Below is a small trained network, with its code and all its weights. Each question gives an input and a target symbol and asks what happens when units are switched off, that is, made to give their printed mean instead of their output.

import numpy as np


def w(rows, s, z=0):
    codes = np.array(rows[::2]) - 128.0
    scale = np.full(codes.shape[1], s)
    scale[-1] = z or s
    return codes * scale


def f(y):
    return y / 2 * (1 + np.tanh(0.7978845608 * (y + 0.044715 * y**3)))


def softmax(a):
    e = np.exp(a - a.max(-1, keepdims=True))
    return e / e.sum(-1, keepdims=True)


def log_softmax(a):
    a = a - a.max(-1, keepdims=True)
    return a - np.log(np.exp(a).sum(-1, keepdims=True))


def net(x, mask):
    ids = ['ΔΘΠΦΨαβεζλτω'.index(c) for c in x.split()]
    T = len(ids)
    res = E[ids] + P[:T]
    u = 0
    for l in range(2):
        q, k, v = (res @ M[l].T for M in (Q, K, V))
        z = softmax(np.where(np.tri(T) > 0, q @ k.T / 2**0.5, -1e9)) @ v
        res = res + np.where(mask[u], z, O[l][:, -1]) @ O[l][:, :-1]
        u += 1
        y = f(res @ A[l][:, :-1].T + A[l][:, -1])
        res = res + np.where(mask[u : u + 8], y, B[l][:, -1]) @ B[l][:, :-1]
        u += 8
    return log_softmax(res[-1] @ U[:, :-1].T + U[:, -1])


Q, K, V, O, A, B = {}, {}, {}, {}, {}, {}
E = w([
[137,165,147,150,109,188,86,150,93,120,137],'Δ',
[36,228,112,157,217,122,210,159,116,117,171],'Θ',
[205,102,135,162,83,122,85,88,192,162,27],'Π',
[112,102,165,85,8,89,136,113,28,173,171],'Φ',
[207,123,184,169,96,97,140,64,170,133,174],'Ψ',
[183,160,81,145,125,186,166,86,196,157,170],'α',
[194,160,86,99,75,215,80,89,153,44,127],'β',
[172,149,222,98,137,119,159,236,135,223,130],'ε',
[104,245,138,143,121,84,36,112,91,89,26],'ζ',
[191,174,166,129,133,96,96,167,131,24,177],'λ',
[105,64,10,148,65,152,151,142,110,189,90],'τ',
[206,87,140,94,60,178,85,175,85,140,147],'ω',
],0.016)
P = w([
[114,3,135,125,192,117,60,220,187,254,248],'0',
[251,136,98,195,150,131,201,169,46,107,145],'1',
[238,148,95,203,143,120,221,164,60,115,129],'2',
[142,129,136,199,172,148,135,179,89,88,97],'3',
[155,131,121,187,160,168,133,182,85,130,89],'4',
[141,170,114,183,159,176,169,176,78,155,102],'5',
[132,173,115,189,159,164,197,174,87,186,107],'6',
[131,174,121,212,152,184,203,147,72,140,96],'7',
[133,179,120,207,158,170,213,152,60,133,111],'8',
],0.0073)
Q[0] = w([
[72,124,102,9,116,55,254,162,137,153,72],'L0H0',
[239,221,80,192,117,122,229,121,28,143,103],'L0H0',
],0.0049)
K[0] = w([
[160,137,147,254,158,170,39,64,127,87,172],'L0H0',
[27,80,138,61,103,101,83,149,183,217,160],'L0H0',
],0.0065)
V[0] = w([
[52,146,59,173,145,123,176,192,1,125,123],'L0H0',
[82,116,33,190,143,247,104,107,195,71,192],'L0H0',
],0.0064)
O[0] = w([
[214,192,86,122,152,60,59,147,106,159,114,250],'L0H0',
[110,133,159,249,152,146,94,79,87,135,150,189],'L0H0',
],0.013,0.00022)
A[0] = w([
[136,146,81,80,116,113,146,163,170,133,146,45],'L0N0',
[70,118,128,109,99,91,163,171,142,121,115,81],'L0N1',
[128,146,127,155,106,129,150,127,105,124,2,1],'L0N2',
[101,145,26,125,115,106,129,97,114,118,137,73],'L0N3',
[125,169,150,93,155,82,94,120,143,104,125,103],'L0N4',
[143,172,93,149,147,136,163,99,160,155,112,105],'L0N5',
[60,72,64,111,113,126,174,167,154,73,101,22],'L0N6',
[141,145,112,103,147,177,111,123,170,94,146,165],'L0N7',
],0.01,0.0031)
B[0] = w([
[102,203,255,134,139,117,108,28,70,157,110,216],'L0N0',
[140,103,94,147,156,177,204,80,156,117,112,152],'L0N1',
[198,137,141,107,135,148,150,140,165,93,212,182],'L0N2',
[146,115,210,184,119,119,120,180,139,153,168,151],'L0N3',
[106,97,87,129,96,188,152,131,151,231,115,224],'L0N4',
[135,78,131,86,134,91,119,192,95,133,115,176],'L0N5',
[208,96,189,153,160,121,114,121,161,178,102,161],'L0N6',
[91,83,83,173,148,76,180,188,86,146,129,254],'L0N7',
],0.0091,0.0035)
Q[1] = w([
[129,203,137,113,113,185,104,90,215,52,148],'L1H0',
[208,191,141,164,86,172,255,158,85,117,182],'L1H0',
],0.0057)
K[1] = w([
[151,115,128,128,200,106,141,143,83,168,85],'L1H0',
[2,109,167,135,190,138,96,156,214,212,161],'L1H0',
],0.006)
V[1] = w([
[65,96,208,88,83,132,151,75,26,10,253],'L1H0',
[184,226,140,174,215,82,241,195,199,87,182],'L1H0',
],0.0053)
O[1] = w([
[176,226,93,34,166,194,86,71,168,153,208,252],'L1H0',
[101,2,164,69,206,150,61,18,18,125,118,221],'L1H0',
],0.0095,0.0037)
A[1] = w([
[118,167,138,153,243,82,176,123,108,79,144,102],'L1N0',
[160,110,133,84,102,57,21,148,175,86,99,96],'L1N1',
[148,73,93,109,22,229,66,134,157,86,130,2],'L1N2',
[162,86,118,42,123,177,187,179,152,113,237,121],'L1N3',
[144,210,8,141,219,60,67,194,129,162,80,135],'L1N4',
[60,45,106,88,159,69,104,82,101,163,54,108],'L1N5',
[85,115,172,107,75,99,234,162,171,109,65,10],'L1N6',
[78,83,140,180,81,106,157,220,106,112,2,130],'L1N7',
],0.0067,0.0079)
B[1] = w([
[136,35,123,76,101,115,27,139,204,182,125,182],'L1N0',
[60,161,103,90,113,110,96,95,104,179,171,127],'L1N1',
[20,104,98,126,58,162,92,153,140,170,7,131],'L1N2',
[68,139,102,196,192,2,114,137,136,100,44,251],'L1N3',
[157,62,133,107,90,130,153,67,146,155,144,227],'L1N4',
[135,183,117,96,69,186,88,192,179,120,97,170],'L1N5',
[56,72,54,71,114,153,14,173,107,139,115,143],'L1N6',
[85,182,110,102,142,117,133,64,138,141,152,254],'L1N7',
],0.0092,0.0066)
U = w([
[148,132,84,152,88,99,62,190,101,133,97,16],'Δ',
[149,212,96,117,129,140,101,106,190,150,160,3],'Θ',
[221,59,140,199,69,120,115,185,106,164,175,192],'Π',
[114,86,68,145,97,187,167,143,147,51,124,106],'Φ',
[157,82,181,143,102,149,150,98,206,82,68,67],'Ψ',
[126,147,154,177,125,181,122,158,121,122,186,183],'α',
[144,115,113,146,190,114,146,101,115,109,122,192],'β',
[150,67,128,116,180,127,99,82,88,130,127,151],'ε',
[165,158,172,109,145,99,173,218,131,116,91,133],'ζ',
[120,80,207,216,77,92,157,44,121,107,180,13],'λ',
[150,137,101,95,59,59,174,105,92,143,173,111],'τ',
[174,88,141,151,119,84,105,254,144,42,217,251],'ω',
],0.0073,0.0054)

Each question gives the input, a string of symbols that net reads in full, and the target symbol t.
The units are the heads (2 rows each of Q, K, V and O) and the neurons (one row each of A and B). Each row of codes is followed by its name. A weight is (code - 128) times the scale printed after its matrix; where a second scale follows, it is the last column's (O, A, B and U).
mask holds one flag per unit, layer by layer, with each layer's heads first. A switched-off unit (its flag False) gives its mean, the last column of its rows in O or B, instead of its output. The means were averaged over made-up inputs and are rounded, as every weight is.
A unit's drop is (log p(t) with every unit on - log p(t) with that unit switched off) / (log p(t) with every unit on - log p(t) with every unit switched off).
The circuit of an input: a set's keep is (log p(t) with only the set's units on - log p(t) with every unit switched off) / (log p(t) with every unit on - log p(t) with every unit switched off). Starting from the 12 units with the biggest drops (on a tie, the unit counted first), units are removed one at a time, each time the one whose removal leaves the highest keep (on an exact tie, the one counted first), for as long as the keep stays at least 0.8.
circuit, biggest first: the units of the circuit, biggest drop first
k most important neurons: the k neurons with the biggest drops, biggest first
k most important neurons of layer l: the k neurons of layer l with the biggest drops, biggest first
input ζ ζ Δ β, target τ: 2 most important neurons of layer 0	[L0N7, L0N4]
input β Ψ λ λ β Δ τ Δ, target Π: 2 most important neurons	[L1N4, L1N7]
input Δ β τ Π β Δ, target Π: circuit, biggest first	[L0H0, L1N4, L1H0]
input Ψ λ Θ λ Ψ ε, target β: most important neuron	[L1N3]
input Δ λ Π Θ β, target Π: circuit, biggest first	[L0H0, L1N7, L1N3]
input β β β Δ β λ Θ, target Θ: circuit, biggest first	[L0H0, L1H0, L0N5]
input ε ζ λ Δ Φ λ ε ω, target ζ: circuit, biggest first	[L0H0, L1N4]
input β β Θ Φ β, target Θ: circuit, biggest first	[L0H0, L1H0]
input ζ Φ β ε α Δ λ Φ Δ, target τ: circuit, biggest first	[L0H0, L1N7, L1H0, L0N4]
input ε Δ ω Ψ, target Ψ: 3 most important neurons of layer 0	[L0N1, L0N0, L0N6]
input Φ λ β λ τ, target Π: circuit, biggest first	[L0N6, L0N3]
input Θ τ Δ Ψ Ψ ω, target Δ: circuit, biggest first	[L1H0, L1N5, L0H0]
input ζ Ψ ω, target τ: circuit, biggest first	[L1N7, L1H0, L0H0]
input λ λ τ Θ Ψ β Ψ, target ε: circuit, biggest first	[L1H0]
input λ ω Δ Θ β λ λ ζ, target ε: circuit, biggest first	[L1H0, L0N2]
input β Π Θ Δ Θ, target ε: 2 most important neurons of layer 0	[L0N7, L0N4]
input ζ Θ λ β Φ β Φ α ω, target τ: circuit, biggest first	[L0H0, L0N4, L1N7, L1H0]
input λ β β λ Π α Θ, target ε: 2 most important neurons	[L1N0, L0N4]
input β τ λ Θ λ Δ λ Φ Ψ, target τ: 2 most important neurons	[L1N4, L0N5]
input α λ β ζ λ β β Δ, target α: 2 most important neurons of layer 1	[L1N3, L1N4]
input Ψ ζ Π, target Ψ: 2 most important neurons	[L0N6, L1N2]
input ζ Θ Φ λ, target τ: 2 most important neurons of layer 0	[L0N4, L0N7]
input Φ ζ λ λ λ λ α Δ α, target ζ: 2 most important neurons of layer 0	[L0N5, L0N0]
